Here is a tiny trained network, its code and every weight. The questions are about switching its units off for an input and a class, where a switched-off unit gives its printed mean instead of its output.

import numpy as np


def w(rows, s, z=0):
    codes = np.array(rows[::2]) - 128.0
    scale = np.full(codes.shape[1], s)
    scale[-1] = z or s
    return codes * scale


def f(y):
    return y / 2 * (1 + np.tanh(0.7978845608 * (y + 0.044715 * y**3)))


def log_softmax(a):
    a = a - a.max(-1, keepdims=True)
    return a - np.log(np.exp(a).sum(-1, keepdims=True))


def net(x, mask):
    res = np.array(x, float).reshape(1, 6) / 4 @ E
    y = f(res @ A[0][:, :-1].T + A[0][:, -1])
    res = res + np.where(mask, y, B[0][:, -1]) @ B[0][:, :-1]
    return log_softmax(res[-1] @ U[:, :-1].T + U[:, -1])


A, B = {}, {}
E = w([
[139,115,145,153],'x0',
[162,248,205,75],'x1',
[140,113,147,155],'x2',
[125,10,216,40],'x3',
[252,92,84,97],'x4',
[134,119,138,143],'x5',
],0.011)
A[0] = w([
[134,56,187,73,101],'neuron 0',
[31,115,143,165,127],'neuron 1',
[201,113,96,106,87],'neuron 2',
[170,178,69,166,162],'neuron 3',
[143,147,88,155,81],'neuron 4',
[117,124,101,132,19],'neuron 5',
[175,188,200,121,75],'neuron 6',
[123,191,121,199,65],'neuron 7',
[10,120,138,147,115],'neuron 8',
[136,132,175,59,50],'neuron 9',
[230,114,89,91,172],'neuron 10',
[31,165,191,148,182],'neuron 11',
[218,104,89,144,180],'neuron 12',
[151,165,174,121,9],'neuron 13',
[155,180,66,174,201],'neuron 14',
[91,53,81,157,39],'neuron 15',
[93,63,106,176,5],'neuron 16',
[92,73,195,92,152],'neuron 17',
[50,143,152,147,181],'neuron 18',
[160,165,86,168,28],'neuron 19',
[139,177,143,100,23],'neuron 20',
[109,71,63,158,72],'neuron 21',
[151,133,119,164,251],'neuron 22',
[185,107,92,126,254],'neuron 23',
[112,172,67,161,33],'neuron 24',
[121,88,47,117,111],'neuron 25',
[103,109,112,45,132],'neuron 26',
[115,72,130,95,29],'neuron 27',
[180,121,86,92,117],'neuron 28',
[133,110,179,83,93],'neuron 29',
[90,82,82,153,68],'neuron 30',
[129,150,117,158,43],'neuron 31',
[132,121,163,186,202],'neuron 32',
],0.014,0.0018)
B[0] = w([
[43,99,88,197,249],'neuron 0',
[154,126,240,109,210],'neuron 1',
[146,56,217,100,203],'neuron 2',
[104,62,127,171,217],'neuron 3',
[102,83,118,161,169],'neuron 4',
[166,108,93,130,134],'neuron 5',
[216,249,32,66,207],'neuron 6',
[111,90,80,209,201],'neuron 7',
[158,64,247,96,221],'neuron 8',
[128,159,90,176,197],'neuron 9',
[104,69,253,54,240],'neuron 10',
[161,108,230,112,231],'neuron 11',
[169,111,210,150,225],'neuron 12',
[195,160,53,85,168],'neuron 13',
[61,88,112,125,221],'neuron 14',
[197,199,66,100,215],'neuron 15',
[158,201,83,123,201],'neuron 16',
[88,135,43,205,234],'neuron 17',
[129,110,211,91,197],'neuron 18',
[94,140,81,142,188],'neuron 19',
[133,168,102,103,168],'neuron 20',
[184,215,84,81,209],'neuron 21',
[131,92,132,134,160],'neuron 22',
[139,85,166,75,201],'neuron 23',
[111,77,94,173,194],'neuron 24',
[176,176,119,99,194],'neuron 25',
[68,117,117,169,179],'neuron 26',
[127,116,78,173,186],'neuron 27',
[101,118,201,117,190],'neuron 28',
[134,87,53,196,194],'neuron 29',
[179,189,79,89,190],'neuron 30',
[80,138,103,180,149],'neuron 31',
[144,118,132,94,151],'neuron 32',
],0.0074,0.013)
U = w([
[132,110,208,88,233],'0',
[59,110,32,225,3],'1',
[185,252,44,74,157],'2',
],0.011,0.0016)

Each question gives the input, the list of numbers given to net, and the class t.
The units are the neurons (one row each of A and B). Each row of codes is followed by its name. A weight is (code - 128) times the scale printed after its matrix; where a second scale follows, it is the last column's (A, B and U).
mask holds one flag per neuron, in row order. A switched-off neuron (its flag False) gives its mean, the last column of its row in B, instead of its output. The means were averaged over made-up inputs and are rounded, as every weight is.
A unit's drop is (log p(t) with every unit on - log p(t) with that unit switched off) / (log p(t) with every unit on - log p(t) with every unit switched off).
The circuit of an input: a set's keep is (log p(t) with only the set's units on - log p(t) with every unit switched off) / (log p(t) with every unit on - log p(t) with every unit switched off). Starting from the 12 units with the biggest drops (on a tie, the unit counted first), units are removed one at a time, each time the one whose removal leaves the highest keep (on an exact tie, the one counted first), for as long as the keep stays at least 0.8.
circuit, biggest first: the units of the circuit, biggest drop first
most important unit: the unit with the biggest drop
top k neurons: the k neurons with the biggest drops, biggest first
drop of u: that unit's drop, to one decimal
input [4,-6,-4,7,4,4], class 1: circuit, biggest first -> (neuron 0)
input [1,-7,4,-3,5,-1], class 2: top 2 neurons -> (neuron 21; neuron 15)
input [1,-4,-8,-7,7,4], class 0: top 2 neurons -> (neuron 10; neuron 12)
input [8,-4,-6,-2,-4,0], class 0: top 2 neurons -> (neuron 8; neuron 6)
input [-8,-7,-1,6,3,-4], class 2: top 3 neurons -> (neuron 15; neuron 21; neuron 25)
input [-6,-6,-7,0,6,-6], class 0: top 3 neurons -> (neuron 10; neuron 2; neuron 6)
input [0,3,-2,8,-7,-4], class 1: top 2 neurons -> (neuron 17; neuron 0)
input [-3,6,2,-7,-7,7], class 0: top 4 neurons -> (neuron 11; neuron 18; neuron 8; neuron 17)
input [-4,5,-4,-2,-4,7], class 2: top 2 neurons -> (neuron 6; neuron 10)
input [-4,5,-5,-5,-1,0], class 1: top 2 neurons -> (neuron 7; neuron 3)
input [-5,6,3,-5,-6,2], class 0: top 2 neurons -> (neuron 11; neuron 18)
input [7,-6,1,7,5,-3], class 1: top 2 neurons -> (neuron 0; neuron 17)
input [3,6,-1,8,-7,8], class 1: top 3 neurons -> (neuron 17; neuron 0; neuron 29)
input [-4,-3,-8,-7,8,0], class 0: most important unit -> neuron 10
input [-6,-1,-4,-8,7,-8], class 1: drop of neuron 3 -> 0.4
input [7,-1,-1,-6,-7,-8], class 0: drop of neuron 8 -> 0.2
